Here is a tiny trained network, its code and every weight. The questions are about switching its units off for an input and a target symbol, where a switched-off unit gives its printed mean instead of its output.

import numpy as np


def w(rows, s, z=0):
    codes = np.array(rows[::2]) - 128.0
    scale = np.full(codes.shape[1], s)
    scale[-1] = z or s
    return codes * scale


def f(y):
    return np.maximum(y, 0)


def softmax(a):
    e = np.exp(a - a.max(-1, keepdims=True))
    return e / e.sum(-1, keepdims=True)


def log_softmax(a):
    a = a - a.max(-1, keepdims=True)
    return a - np.log(np.exp(a).sum(-1, keepdims=True))


def net(x, mask):
    ids = ['Ψαθμξπφ'.index(c) for c in x.split()]
    T = len(ids)
    res = E[ids] + P[:T]
    r = res
    for j in range(2):
        rows = slice(4 * j, 4 * j + 4)
        q, k, v = (r @ M[0][rows].T for M in (Q, K, V))
        z = softmax(np.where(np.tri(T) > 0, q @ k.T / 4**0.5, -1e9)) @ v
        o = O[0][rows]
        res = res + np.where(mask[j], z, o[:, -1]) @ o[:, :-1]
    y = f(res @ A[0][:, :-1].T + A[0][:, -1])
    res = res + np.where(mask[2:6], y, B[0][:, -1]) @ B[0][:, :-1]
    return log_softmax(res[-1] @ U[:, :-1].T + U[:, -1])


Q, K, V, O, A, B = {}, {}, {}, {}, {}, {}
E = w([
[111,174,171,150,134,114],'Ψ',
[133,74,169,122,158,55],'α',
[134,128,109,158,91,51],'θ',
[165,175,120,119,119,210],'μ',
[141,206,96,69,193,104],'ξ',
[53,129,108,252,213,64],'π',
[145,58,141,156,246,77],'φ',
],0.017)
P = w([
[234,215,121,179,113,111],'0',
[148,72,110,22,139,160],'1',
[30,142,91,147,110,144],'2',
[147,198,184,95,123,160],'3',
[125,65,111,43,108,177],'4',
[10,126,96,136,92,153],'5',
],0.014)
Q[0] = w([
[172,227,115,133,172,70],'h0',
[73,83,108,152,151,155],'h0',
[48,71,160,95,95,102],'h0',
[189,221,173,173,128,97],'h0',
[63,65,27,3,38,141],'h1',
[238,197,167,111,175,144],'h1',
[114,96,80,127,176,175],'h1',
[71,129,242,141,136,216],'h1',
],0.024)
K[0] = w([
[210,149,122,186,107,93],'h0',
[87,82,140,152,109,168],'h0',
[74,72,204,111,115,110],'h0',
[160,181,72,103,105,50],'h0',
[5,92,156,17,49,160],'h1',
[221,189,174,132,122,115],'h1',
[88,181,155,163,108,121],'h1',
[137,59,193,197,171,196],'h1',
],0.027)
V[0] = w([
[111,169,113,120,101,90],'h0',
[164,102,166,129,72,79],'h0',
[131,181,185,29,194,130],'h0',
[145,124,249,217,101,159],'h0',
[146,103,109,116,87,28],'h1',
[72,151,232,69,175,67],'h1',
[128,215,106,72,76,122],'h1',
[144,103,178,126,162,148],'h1',
],0.016)
O[0] = w([
[71,114,95,132,91,125,84],'h0',
[220,178,96,137,106,66,64],'h0',
[122,99,173,67,23,120,104],'h0',
[160,238,59,56,146,90,101],'h0',
[179,116,86,188,153,49,213],'h1',
[59,150,178,98,134,3,166],'h1',
[91,111,10,74,56,111,3],'h1',
[153,130,195,102,105,104,104],'h1',
],0.012,0.0052)
A[0] = w([
[158,208,56,148,92,108,2],'n0',
[37,251,130,241,70,155,177],'n1',
[68,134,9,98,127,137,52],'n2',
[82,150,55,179,210,52,127],'n3',
],0.012,0.0063)
B[0] = w([
[8,77,221,119,190,153,187],'n0',
[254,158,67,104,162,83,187],'n1',
[178,105,102,202,212,39,196],'n2',
[105,155,135,81,42,222,255],'n3',
],0.0084,0.029)
U = w([
[207,148,124,135,105,103,126],'Ψ',
[40,177,115,143,25,144,227],'α',
[103,111,55,232,38,144,227],'θ',
[191,1,84,88,186,176,2],'μ',
[84,118,73,88,145,122,115],'ξ',
[135,118,82,79,105,213,146],'π',
[44,109,116,231,131,192,99],'φ',
],0.0051,0.0066)

Each question gives the input, a string of symbols that net reads in full, and the target symbol t.
The units are the heads (4 rows each of Q, K, V and O) and the neurons (one row each of A and B). Each row of codes is followed by its name. A weight is (code - 128) times the scale printed after its matrix; where a second scale follows, it is the last column's (O, A, B and U).
mask holds one flag per unit, heads first, then neurons. A switched-off unit (its flag False) gives its mean, the last column of its rows in O or B, instead of its output. The means were averaged over made-up inputs and are rounded, as every weight is.
A unit's drop is (log p(t) with every unit on - log p(t) with that unit switched off) / (log p(t) with every unit on - log p(t) with every unit switched off).
The circuit of an input: a set's keep is (log p(t) with only the set's units on - log p(t) with every unit switched off) / (log p(t) with every unit on - log p(t) with every unit switched off). Starting from all 6 units, units are removed one at a time, each time the one whose removal leaves the highest keep (on an exact tie, the one counted first), for as long as the keep stays at least 0.8.
units of the circuit, in order: the units of the circuit, biggest drop first
k most important neurons: the k neurons with the biggest drops, biggest first
heads that matter: for each layer, one digit per head in row order, 1 if its drop is at least 0.15 and else 0, layers parted by /
drop when u is switched off: that unit's drop, to one decimal
input π θ φ Ψ φ, target α: units of the circuit, in order : [h1]
input ξ μ π μ, target θ: units of the circuit, in order : [h0, h1, n2]
input θ φ ξ α, target φ: 2 most important neurons : [n0, n2]
input μ θ φ Ψ, target μ: units of the circuit, in order : [h1, n2, n3]
input μ θ π π, target μ: units of the circuit, in order : [h1, n2, n3]
input π μ φ Ψ, target π: heads that matter : 10
input φ φ φ Ψ, target Ψ: units of the circuit, in order : [h1, h0]
input Ψ μ θ Ψ, target ξ: 2 most important neurons : [n0, n2]
input θ θ ξ φ, target φ: 3 most important neurons : [n0, n2, n1]
input π φ ξ, target ξ: 3 most important neurons : [n2, n0, n1]
input α θ ξ α θ, target ξ: units of the circuit, in order : [h0, n0, h1, n3]
input θ Ψ φ φ φ Ψ, target Ψ: units of the circuit, in order : [n1, h1]
input μ α π φ, target μ: 2 most important neurons : [n2, n3]
input θ θ φ θ α, target Ψ: 2 most important neurons : [n3, n0]
input θ π μ ξ, target φ: 3 most important neurons : [n0, n2, n3]
input Ψ π Ψ π φ θ, target θ: units of the circuit, in order : [h1]
input π θ φ φ Ψ, target α: 2 most important neurons : [n2, n1]
input α φ Ψ θ, target α: drop when n0 is switched off : 0.3
input μ μ φ ξ θ ξ, target ξ: drop when h1 is switched off : 0.6
input π φ α α, target π: drop when h1 is switched off : 0.3
input π θ μ α, target π: drop when h0 is switched off : 1.3
